Below are the code and all the weights of a small trained network. Each question names an input and a target symbol and asks about switching units off, where a switched-off unit gives its printed mean instead of its output.

import numpy as np


def w(rows, s, z=0):
    codes = np.array(rows[::2]) - 128.0
    scale = np.full(codes.shape[1], s)
    scale[-1] = z or s
    return codes * scale


def norm(h):
    return h / np.sqrt((h * h).mean(-1, keepdims=True) + 1e-5)


def softmax(a):
    e = np.exp(a - a.max(-1, keepdims=True))
    return e / e.sum(-1, keepdims=True)


def log_softmax(a):
    a = a - a.max(-1, keepdims=True)
    return a - np.log(np.exp(a).sum(-1, keepdims=True))


def net(x, mask):
    ids = ['αβγδεζηθλμξπτφψω'.index(c) for c in x.split()]
    T = len(ids)
    res = E[ids] + P[:T]
    u = 0
    for l in range(3):
        r = norm(res)
        for j in range(2):
            rows = slice(2 * j, 2 * j + 2)
            q, k, v = (r @ M[l][rows].T for M in (Q, K, V))
            z = softmax(np.where(np.tri(T) > 0, q @ k.T / 2**0.5, -1e9)) @ v
            o = O[l][rows]
            res = res + np.where(mask[u + j], z, o[:, -1]) @ o[:, :-1]
        u += 2
    return log_softmax(norm(res)[-1] @ U[:, :-1].T + U[:, -1])


Q, K, V, O = {}, {}, {}, {}
E = w([
[181,107,72,149,89,109,63,63,127,197],'α',
[132,80,69,124,135,66,86,157,157,84],'β',
[222,54,74,189,144,124,91,133,127,142],'γ',
[128,149,81,215,64,88,169,129,137,168],'δ',
[206,62,156,24,84,177,55,97,137,123],'ε',
[129,154,184,153,104,132,62,136,131,135],'ζ',
[176,101,125,116,98,186,99,160,229,90],'η',
[149,128,170,78,115,157,106,168,117,88],'θ',
[194,40,168,91,63,98,205,118,97,107],'λ',
[208,109,29,90,148,134,146,193,156,111],'μ',
[171,103,107,187,214,192,62,123,76,119],'ξ',
[240,146,143,84,183,107,135,124,146,234],'π',
[183,96,157,141,132,139,76,128,162,214],'τ',
[83,119,43,191,49,192,80,162,160,86],'φ',
[151,82,99,196,107,156,15,82,109,149],'ψ',
[150,179,3,172,35,110,101,120,45,137],'ω',
],0.0066)
P = w([
[178,87,203,89,92,2,82,162,106,147],'0',
[158,73,232,136,162,168,236,84,115,155],'1',
[91,81,84,73,116,196,148,118,175,146],'2',
[198,94,154,144,113,97,55,231,108,182],'3',
[121,131,145,98,115,200,141,96,100,120],'4',
[149,171,179,72,183,53,119,50,189,63],'5',
[187,103,142,155,120,99,73,221,104,163],'6',
[118,146,145,122,128,194,153,103,99,111],'7',
[33,96,70,37,127,144,136,118,178,157],'8',
[185,88,126,160,143,133,52,206,115,141],'9',
[108,160,147,127,130,197,155,107,88,109],'10',
[141,172,100,130,173,48,129,33,198,94],'11',
[191,91,134,178,143,141,60,209,110,128],'12',
],0.0084)
Q[0] = w([
[93,167,137,39,105,125,254,16,173,144],'0.h0',
[101,102,232,124,151,96,143,135,102,212],'0.h0',
[217,179,191,95,37,95,74,37,110,45],'0.h1',
[195,137,61,121,19,196,23,202,83,207],'0.h1',
],0.0042)
K[0] = w([
[51,65,144,106,119,197,216,94,73,179],'0.h0',
[148,186,208,138,169,132,137,92,128,158],'0.h0',
[44,127,99,94,144,254,175,127,96,180],'0.h1',
[107,128,94,122,130,164,40,237,57,174],'0.h1',
],0.0053)
V[0] = w([
[154,161,238,101,142,137,158,62,69,154],'0.h0',
[2,176,72,44,232,165,198,65,128,133],'0.h0',
[126,148,105,106,127,165,69,243,112,221],'0.h1',
[121,142,118,153,159,29,160,91,148,87],'0.h1',
],0.0042)
O[0] = w([
[101,193,52,112,121,227,73,211,134,115,135],'0.h0',
[147,70,41,155,250,98,3,125,235,83,3],'0.h0',
[190,91,190,178,182,83,139,222,110,100,184],'0.h1',
[123,109,137,79,59,12,114,98,100,129,79],'0.h1',
],0.0049,0.0076)
Q[1] = w([
[108,173,230,101,146,127,87,155,126,96],'1.h0',
[183,138,119,111,114,207,113,211,104,61],'1.h0',
[99,134,174,121,127,86,115,191,65,125],'1.h1',
[141,189,2,94,49,161,145,142,83,103],'1.h1',
],0.0069)
K[1] = w([
[82,198,253,67,65,122,132,189,155,154],'1.h0',
[237,96,113,162,31,194,89,205,181,61],'1.h0',
[253,159,108,219,129,142,235,99,109,198],'1.h1',
[127,250,74,118,19,70,95,168,21,73],'1.h1',
],0.0055)
V[1] = w([
[151,90,116,132,89,165,9,253,88,81],'1.h0',
[124,114,83,177,129,119,95,178,114,76],'1.h0',
[135,174,118,29,73,58,29,187,114,163],'1.h1',
[124,59,174,107,161,67,125,132,103,164],'1.h1',
],0.0045)
O[1] = w([
[137,94,180,175,103,104,251,73,86,190,254],'1.h0',
[74,171,185,72,112,148,179,141,181,187,68],'1.h0',
[96,139,200,102,254,60,151,58,190,161,92],'1.h1',
[72,158,165,206,97,115,224,94,203,111,154],'1.h1',
],0.0052,0.0032)
Q[2] = w([
[153,128,65,82,174,75,71,1,132,39],'2.h0',
[33,55,86,24,108,201,164,126,146,224],'2.h0',
[165,182,109,110,185,82,21,34,151,57],'2.h1',
[208,232,204,197,115,61,148,106,88,29],'2.h1',
],0.0064)
K[2] = w([
[61,87,42,28,163,118,118,91,178,170],'2.h0',
[225,240,221,120,110,53,112,30,173,39],'2.h0',
[40,46,60,31,120,137,64,150,179,174],'2.h1',
[57,23,1,156,84,223,197,230,95,208],'2.h1',
],0.0055)
V[2] = w([
[18,167,55,183,157,96,141,94,59,81],'2.h0',
[34,138,241,174,103,227,125,111,83,47],'2.h0',
[109,208,117,181,57,123,2,117,228,203],'2.h1',
[207,110,119,239,136,101,67,49,52,222],'2.h1',
],0.0053)
O[2] = w([
[115,21,209,60,176,127,25,24,108,110,45],'2.h0',
[80,91,86,238,244,38,97,82,201,92,232],'2.h0',
[252,170,73,253,125,215,212,74,174,156,2],'2.h1',
[244,179,88,80,115,100,23,44,178,116,243],'2.h1',
],0.0057,0.0062)
U = w([
[202,178,35,165,180,107,91,26,208,105,151],'α',
[56,41,116,86,191,29,1,107,159,76,153],'β',
[170,90,233,126,36,22,185,177,79,229,243],'γ',
[114,151,53,208,193,73,197,85,190,147,107],'δ',
[197,76,173,24,119,206,78,64,120,118,123],'ε',
[51,234,158,200,147,141,149,156,162,141,92],'ζ',
[193,180,80,175,99,209,186,178,217,49,82],'η',
[53,152,173,82,157,153,146,184,123,77,54],'θ',
[53,71,185,67,87,136,216,75,98,134,81],'λ',
[82,72,132,105,219,65,207,182,133,130,62],'μ',
[176,33,105,222,184,173,24,203,56,52,179],'ξ',
[212,213,97,82,152,168,149,110,152,181,82],'π',
[206,133,149,176,74,180,87,236,104,210,94],'τ',
[43,108,83,206,69,158,195,157,129,79,3],'φ',
[152,92,161,198,47,217,144,10,76,130,28],'ψ',
[124,205,27,32,45,116,79,113,52,99,88],'ω',
],0.0072,0.0026)

Each question gives the input, a string of symbols that net reads in full, and the target symbol t.
The units are the heads (2 rows each of Q, K, V and O). Each row of codes is followed by its name. A weight is (code - 128) times the scale printed after its matrix; where a second scale follows, it is the last column's (O and U).
mask holds one flag per head, layer by layer. A switched-off head (its flag False) gives its mean, the last column of its rows in O, instead of its output. The means were averaged over made-up inputs and are rounded, as every weight is.
A unit's drop is (log p(t) with every unit on - log p(t) with that unit switched off) / (log p(t) with every unit on - log p(t) with every unit switched off).
The circuit of an input: a set's keep is (log p(t) with only the set's units on - log p(t) with every unit switched off) / (log p(t) with every unit on - log p(t) with every unit switched off). Starting from all 6 units, units are removed one at a time, each time the one whose removal leaves the highest keep (on an exact tie, the one counted first), for as long as the keep stays at least 0.8.
circuit, biggest first: the units of the circuit, biggest drop first
unit that matters most: the unit with the biggest drop
heads that matter: for each layer, one digit per head in row order, 1 if its drop is at least 0.15 and else 0, layers parted by /
input θ ψ ω ξ ξ γ ξ ξ ψ, target ω: heads that matter => 00 / 00 / 10
input ψ ξ ψ δ ψ ψ ψ θ φ, target α: heads that matter => 00 / 00 / 01
input ω λ ξ ω ψ γ ξ ξ λ, target ω: heads that matter => 10 / 00 / 10
input ξ β ξ ξ ω γ ξ η ω γ ξ τ, target ε: unit that matters most => 2.h0
input ω γ ξ ξ ω ψ ζ ω ζ ξ α β η, target γ: heads that matter => 00 / 10 / 00
input ζ ζ ξ ε μ, target μ: circuit, biggest first => 2.h1, 1.h1
input ψ ψ ξ φ ξ γ ω τ, target τ: circuit, biggest first => 0.h0, 1.h1
input η α γ ψ ξ ω τ ψ ξ γ ξ γ, target β: circuit, biggest first => 2.h1, 2.h0
input ξ ξ ω γ ζ ω, target ε: circuit, biggest first => 2.h0, 0.h0
input ξ ξ α, target β: circuit, biggest first => 0.h0, 2.h1
input ψ θ π ω ζ, target ζ: circuit, biggest first => 0.h0, 2.h0
input ε π ξ ξ ξ φ γ γ, target γ: heads that matter => 00 / 10 / 01
input ξ γ γ ξ ψ γ, target ω: circuit, biggest first => 2.h0, 0.h1, 1.h0
input ζ ε β ξ ξ ξ γ τ, target τ: circuit, biggest first => 0.h0
input ξ ξ ξ ζ ξ γ ε ξ π ξ β, target β: circuit, biggest first => 0.h0, 2.h1
input ξ ψ ψ ψ ψ ξ, target α: circuit, biggest first => 2.h1, 0.h1
input γ γ ψ δ ψ ψ γ ζ ζ ξ α, target α: circuit, biggest first => 0.h0, 2.h1, 2.h0
input α ζ ξ, target π: circuit, biggest first => 2.h0, 2.h1, 1.h1, 0.h1
input δ τ ζ ψ ξ ω, target δ: heads that matter => 00 / 00 / 01
input ψ γ ξ γ ψ ξ ζ γ ζ, target β: unit that matters most => 2.h0
input ξ ξ ζ τ γ, target γ: heads that matter => 10 / 10 / 01
input ξ φ ξ, target β: circuit, biggest first => 2.h1, 0.h0
input θ ψ β ξ η ξ γ φ δ ζ ξ ψ, target ψ: heads that matter => 10 / 00 / 11
input α ω ψ ξ ζ λ, target α: heads that matter => 00 / 00 / 01
input ε ζ ξ τ ξ λ ω ω ω ξ γ ζ, target ε: heads that matter => 10 / 00 / 10
input ψ γ φ ξ, target γ: heads that matter => 10 / 00 / 00
